Below are the code and all the weights of a small trained network. Each question names an input and a target symbol and asks about switching units off, where a switched-off unit gives its printed mean instead of its output.

import numpy as np


def w(rows, s, z=0):
    codes = np.array(rows[::2]) - 128.0
    scale = np.full(codes.shape[1], s)
    scale[-1] = z or s
    return codes * scale


def f(y):
    return y / 2 * (1 + np.tanh(0.7978845608 * (y + 0.044715 * y**3)))


def softmax(a):
    e = np.exp(a - a.max(-1, keepdims=True))
    return e / e.sum(-1, keepdims=True)


def log_softmax(a):
    a = a - a.max(-1, keepdims=True)
    return a - np.log(np.exp(a).sum(-1, keepdims=True))


def net(x, mask):
    ids = ['βηλμστψ'.index(c) for c in x.split()]
    T = len(ids)
    res = E[ids] + P[:T]
    u = 0
    for l in range(3):
        r = res
        for j in range(2):
            rows = slice(2 * j, 2 * j + 2)
            q, k, v = (r @ M[l][rows].T for M in (Q, K, V))
            z = softmax(np.where(np.tri(T) > 0, q @ k.T / 2**0.5, -1e9)) @ v
            o = O[l][rows]
            res = res + np.where(mask[u + j], z, o[:, -1]) @ o[:, :-1]
        u += 2
        y = f(res @ A[l][:, :-1].T + A[l][:, -1])
        res = res + np.where(mask[u : u + 4], y, B[l][:, -1]) @ B[l][:, :-1]
        u += 4
    return log_softmax(res[-1] @ U[:, :-1].T + U[:, -1])


Q, K, V, O, A, B = {}, {}, {}, {}, {}, {}
E = w([
[139,114,186,188,116,102,107,94,170,191,167],'β',
[130,128,132,95,91,149,106,157,123,126,127],'η',
[138,120,152,92,153,156,180,49,116,61,123],'λ',
[76,78,122,136,153,92,116,88,169,149,91],'μ',
[160,122,179,139,93,100,139,73,5,117,125],'σ',
[147,206,120,126,146,107,198,134,148,82,145],'τ',
[101,102,138,113,209,132,65,107,101,105,199],'ψ',
],0.025)
P = w([
[239,111,164,97,98,121,144,80,156,158,53],'0',
[159,140,113,176,112,129,101,87,133,180,85],'1',
[116,132,114,179,130,116,82,87,133,165,102],'2',
[101,132,140,160,132,109,89,102,147,147,119],'3',
[83,106,156,140,134,97,96,119,142,137,121],'4',
[64,94,158,123,131,81,107,158,109,141,88],'5',
[34,78,160,119,140,81,123,183,115,129,93],'6',
[35,74,181,115,155,89,148,201,139,88,141],'7',
[30,73,212,112,154,82,159,216,158,65,158],'8',
[2,53,222,98,160,76,133,204,164,72,168],'9',
[65,68,240,56,118,87,102,145,147,88,116],'10',
],0.0087)
Q[0] = w([
[135,188,115,163,126,128,126,184,185,90,184],'0.h1',
[235,228,94,181,96,130,209,111,139,56,80],'0.h1',
[65,132,24,154,163,128,125,69,114,90,146],'0.h2',
[156,111,85,77,158,254,143,161,65,176,127],'0.h2',
],0.0074)
K[0] = w([
[84,132,131,145,182,222,142,172,146,171,117],'0.h1',
[240,210,66,106,163,125,183,86,165,202,57],'0.h1',
[166,200,153,64,201,80,69,82,50,117,208],'0.h2',
[203,109,1,51,41,213,102,6,63,127,114],'0.h2',
],0.0052)
V[0] = w([
[101,134,52,147,82,209,86,104,54,186,131],'0.h1',
[22,199,127,135,5,105,205,108,74,162,196],'0.h1',
[129,149,80,252,106,6,173,102,124,113,106],'0.h2',
[45,147,208,140,188,162,94,168,171,146,80],'0.h2',
],0.0043)
O[0] = w([
[87,180,173,136,125,60,144,75,175,109,154,51],'0.h1',
[154,38,116,46,76,106,231,105,123,14,167,104],'0.h1',
[39,189,98,134,122,100,7,132,130,136,254,250],'0.h2',
[12,95,129,142,83,74,213,199,84,79,83,245],'0.h2',
],0.0083,0.0021)
A[0] = w([
[145,118,124,101,104,163,90,75,74,49,62,176],'0.n1',
[169,89,70,64,112,178,106,153,151,148,106,253],'0.n2',
[147,254,78,152,114,113,138,157,203,94,46,103],'0.n3',
[104,179,111,163,158,181,157,78,195,166,42,196],'0.n4',
],0.0053,0.0031)
B[0] = w([
[120,124,73,134,173,154,157,152,142,78,250,253],'0.n1',
[21,194,77,203,94,96,113,89,176,131,78,126],'0.n2',
[130,175,126,170,219,60,101,155,166,93,151,132],'0.n3',
[101,131,169,80,68,79,124,94,100,39,90,181],'0.n4',
],0.011,0.0035)
Q[1] = w([
[46,124,136,133,155,82,116,135,119,46,194],'1.h1',
[125,209,20,254,100,113,159,74,69,128,187],'1.h1',
[87,83,175,131,76,137,145,77,142,156,71],'1.h2',
[197,155,13,168,144,127,111,142,121,163,109],'1.h2',
],0.006)
K[1] = w([
[96,101,174,73,137,176,104,215,101,39,219],'1.h1',
[154,76,152,76,225,163,54,126,129,82,156],'1.h1',
[66,146,221,9,97,127,22,131,166,159,18],'1.h2',
[255,138,122,139,137,121,125,40,112,172,76],'1.h2',
],0.0061)
V[1] = w([
[156,169,97,133,66,134,254,124,130,85,177],'1.h1',
[156,162,117,58,141,120,135,100,149,175,120],'1.h1',
[198,109,209,105,57,123,129,153,195,121,103],'1.h2',
[73,176,150,129,133,162,146,95,155,202,130],'1.h2',
],0.0072)
O[1] = w([
[109,45,57,137,74,99,147,160,100,110,162,203],'1.h1',
[24,89,153,255,48,92,76,135,42,49,198,20],'1.h1',
[189,185,126,103,160,80,195,90,129,133,126,3],'1.h2',
[169,132,133,37,66,122,219,49,133,75,180,91],'1.h2',
],0.0081,0.0042)
A[1] = w([
[141,120,155,151,174,71,204,85,116,14,161,70],'1.n1',
[46,130,182,113,190,118,143,61,140,195,84,40],'1.n2',
[53,220,185,132,24,144,57,207,253,221,102,166],'1.n3',
[160,185,56,118,144,52,182,147,124,2,158,1],'1.n4',
],0.0047,0.00074)
B[1] = w([
[44,101,141,239,136,167,71,183,52,129,134,235],'1.n1',
[250,88,137,157,165,116,149,154,91,99,168,255],'1.n2',
[88,106,185,131,47,136,85,150,166,73,133,248],'1.n3',
[97,145,149,150,75,134,105,123,195,187,83,205],'1.n4',
],0.011,0.0043)
Q[2] = w([
[194,193,2,105,156,112,144,107,102,197,138],'2.h1',
[136,159,178,69,231,139,93,110,141,125,127],'2.h1',
[56,100,207,166,96,36,141,179,111,21,185],'2.h2',
[72,92,139,82,230,32,6,133,109,102,177],'2.h2',
],0.0059)
K[2] = w([
[133,183,88,148,79,180,146,2,150,142,134],'2.h1',
[150,125,147,99,135,181,130,91,173,151,142],'2.h1',
[72,136,130,53,168,71,152,164,110,161,166],'2.h2',
[122,117,180,129,141,187,134,188,179,118,134],'2.h2',
],0.0089)
V[2] = w([
[155,162,203,154,99,94,161,192,73,111,100],'2.h1',
[135,191,120,205,169,254,149,104,103,118,158],'2.h1',
[150,128,79,146,220,47,140,118,114,120,106],'2.h2',
[161,80,143,83,92,198,115,88,44,69,92],'2.h2',
],0.0058)
O[2] = w([
[150,192,6,110,52,130,185,64,63,88,168,252],'2.h1',
[55,123,44,42,123,85,176,138,117,215,47,97],'2.h1',
[139,140,218,63,217,29,73,33,110,100,230,80],'2.h2',
[2,7,156,169,111,240,243,115,3,159,215,91],'2.h2',
],0.007,0.002)
A[2] = w([
[128,51,115,125,93,131,176,80,94,77,141,118],'2.n1',
[228,109,174,152,99,25,180,88,167,216,157,45],'2.n2',
[71,95,61,115,177,163,85,123,138,87,35,5],'2.n3',
[76,102,254,121,29,7,119,112,106,171,98,38],'2.n4',
],0.0062,0.0014)
B[2] = w([
[116,67,255,58,153,148,138,47,176,224,144,248],'2.n1',
[56,157,103,42,104,115,82,204,173,156,174,178],'2.n2',
[78,193,38,96,173,118,122,54,174,146,149,177],'2.n3',
[48,182,110,100,187,127,187,94,73,35,157,255],'2.n4',
],0.007,0.0079)
U = w([
[216,147,133,102,126,158,111,170,91,255,178,241],'β',
[163,173,61,152,33,129,128,159,116,88,153,215],'η',
[204,120,212,218,93,163,59,150,52,142,120,151],'λ',
[117,170,136,175,216,191,113,76,106,83,100,62],'μ',
[128,121,106,161,57,120,163,112,164,192,236,2],'σ',
[196,119,149,237,90,39,169,63,163,108,66,180],'τ',
[112,165,159,212,48,156,124,178,139,184,34,83],'ψ',
],0.0051,0.0026)

Each question gives the input, a string of symbols that net reads in full, and the target symbol t.
The units are the heads (2 rows each of Q, K, V and O) and the neurons (one row each of A and B). Each row of codes is followed by its name. A weight is (code - 128) times the scale printed after its matrix; where a second scale follows, it is the last column's (O, A, B and U).
mask holds one flag per unit, layer by layer, with each layer's heads first. A switched-off unit (its flag False) gives its mean, the last column of its rows in O or B, instead of its output. The means were averaged over made-up inputs and are rounded, as every weight is.
A unit's drop is (log p(t) with every unit on - log p(t) with that unit switched off) / (log p(t) with every unit on - log p(t) with every unit switched off).
The circuit of an input: a set's keep is (log p(t) with only the set's units on - log p(t) with every unit switched off) / (log p(t) with every unit on - log p(t) with every unit switched off). Starting from the 12 units with the biggest drops (on a tie, the unit counted first), units are removed one at a time, each time the one whose removal leaves the highest keep (on an exact tie, the one counted first), for as long as the keep stays at least 0.8.
circuit, biggest first: the units of the circuit, biggest drop first
most important unit: the unit with the biggest drop
top k neurons: the k neurons with the biggest drops, biggest first
k most important neurons of layer l: the k neurons of layer l with the biggest drops, biggest first
which heads matter: for each layer, one digit per head in row order, 1 if its drop is at least 0.15 and else 0, layers parted by /
input σ τ σ λ σ σ σ τ λ μ, target τ: circuit, biggest first => (2.h2 0.n3)
input ψ λ σ, target β: most important unit => 2.h1
input σ η σ β β τ τ σ, target η: which heads matter => 01 / 00 / 01
input τ λ λ, target σ: circuit, biggest first => (1.h1 0.n1)
input β λ β μ τ σ τ λ, target η: circuit, biggest first => (2.h2 1.n4 1.h1)
input μ η μ η τ, target ψ: circuit, biggest first => (1.n4 1.n1 0.n3)
input η τ β β λ ψ σ, target μ: top 3 neurons => (1.n2 2.n4 1.n3)
input σ ψ σ β λ σ σ ψ ψ σ, target μ: which heads matter => 00 / 00 / 11
input λ η σ σ ψ τ μ β, target η: top 2 neurons => (2.n1 2.n4)
input λ μ σ μ σ λ μ β σ, target σ: 2 most important neurons of layer 0 => (0.n1 0.n3)
input σ η λ λ σ σ σ λ λ ψ, target β: which heads matter => 10 / 00 / 00
input μ η λ β η μ, target λ: circuit, biggest first => (2.h1 1.n2 0.n1)
input σ μ τ, target τ: which heads matter => 00 / 01 / 01
input μ λ η β η τ ψ σ τ μ, target η: which heads matter => 00 / 01 / 01
input ψ τ μ ψ λ τ η μ ψ σ ψ, target β: top 2 neurons => (2.n4 1.n1)
input μ λ τ ψ σ λ ψ ψ β, target μ: circuit, biggest first => (2.n4 1.n3 1.h1)
input τ τ σ β μ μ σ ψ σ ψ η, target μ: 3 most important neurons of layer 1 => (1.n3 1.n2 1.n4)
input τ λ μ η σ μ τ, target ψ: top 3 neurons => (1.n4 1.n2 2.n4)
input λ σ τ η η η σ β β, target η: which heads matter => 01 / 00 / 01
input λ σ σ, target β: which heads matter => 01 / 01 / 10
input λ β τ λ β μ ψ τ η μ, target τ: most important unit => 1.n2
input β μ ψ λ β μ, target λ: top 2 neurons => (1.n2 1.n3)
input η σ σ σ, target σ: most important unit => 0.h1
input β σ σ η β μ μ β ψ η, target μ: top 4 neurons => (2.n4 1.n3 0.n2 0.n1)
input ψ β η ψ σ σ τ λ σ, target η: 3 most important neurons of layer 1 => (1.n2 1.n1 1.n4)
input β η ψ τ μ σ τ μ, target η: 2 most important neurons of layer 0 => (0.n3 0.n1)
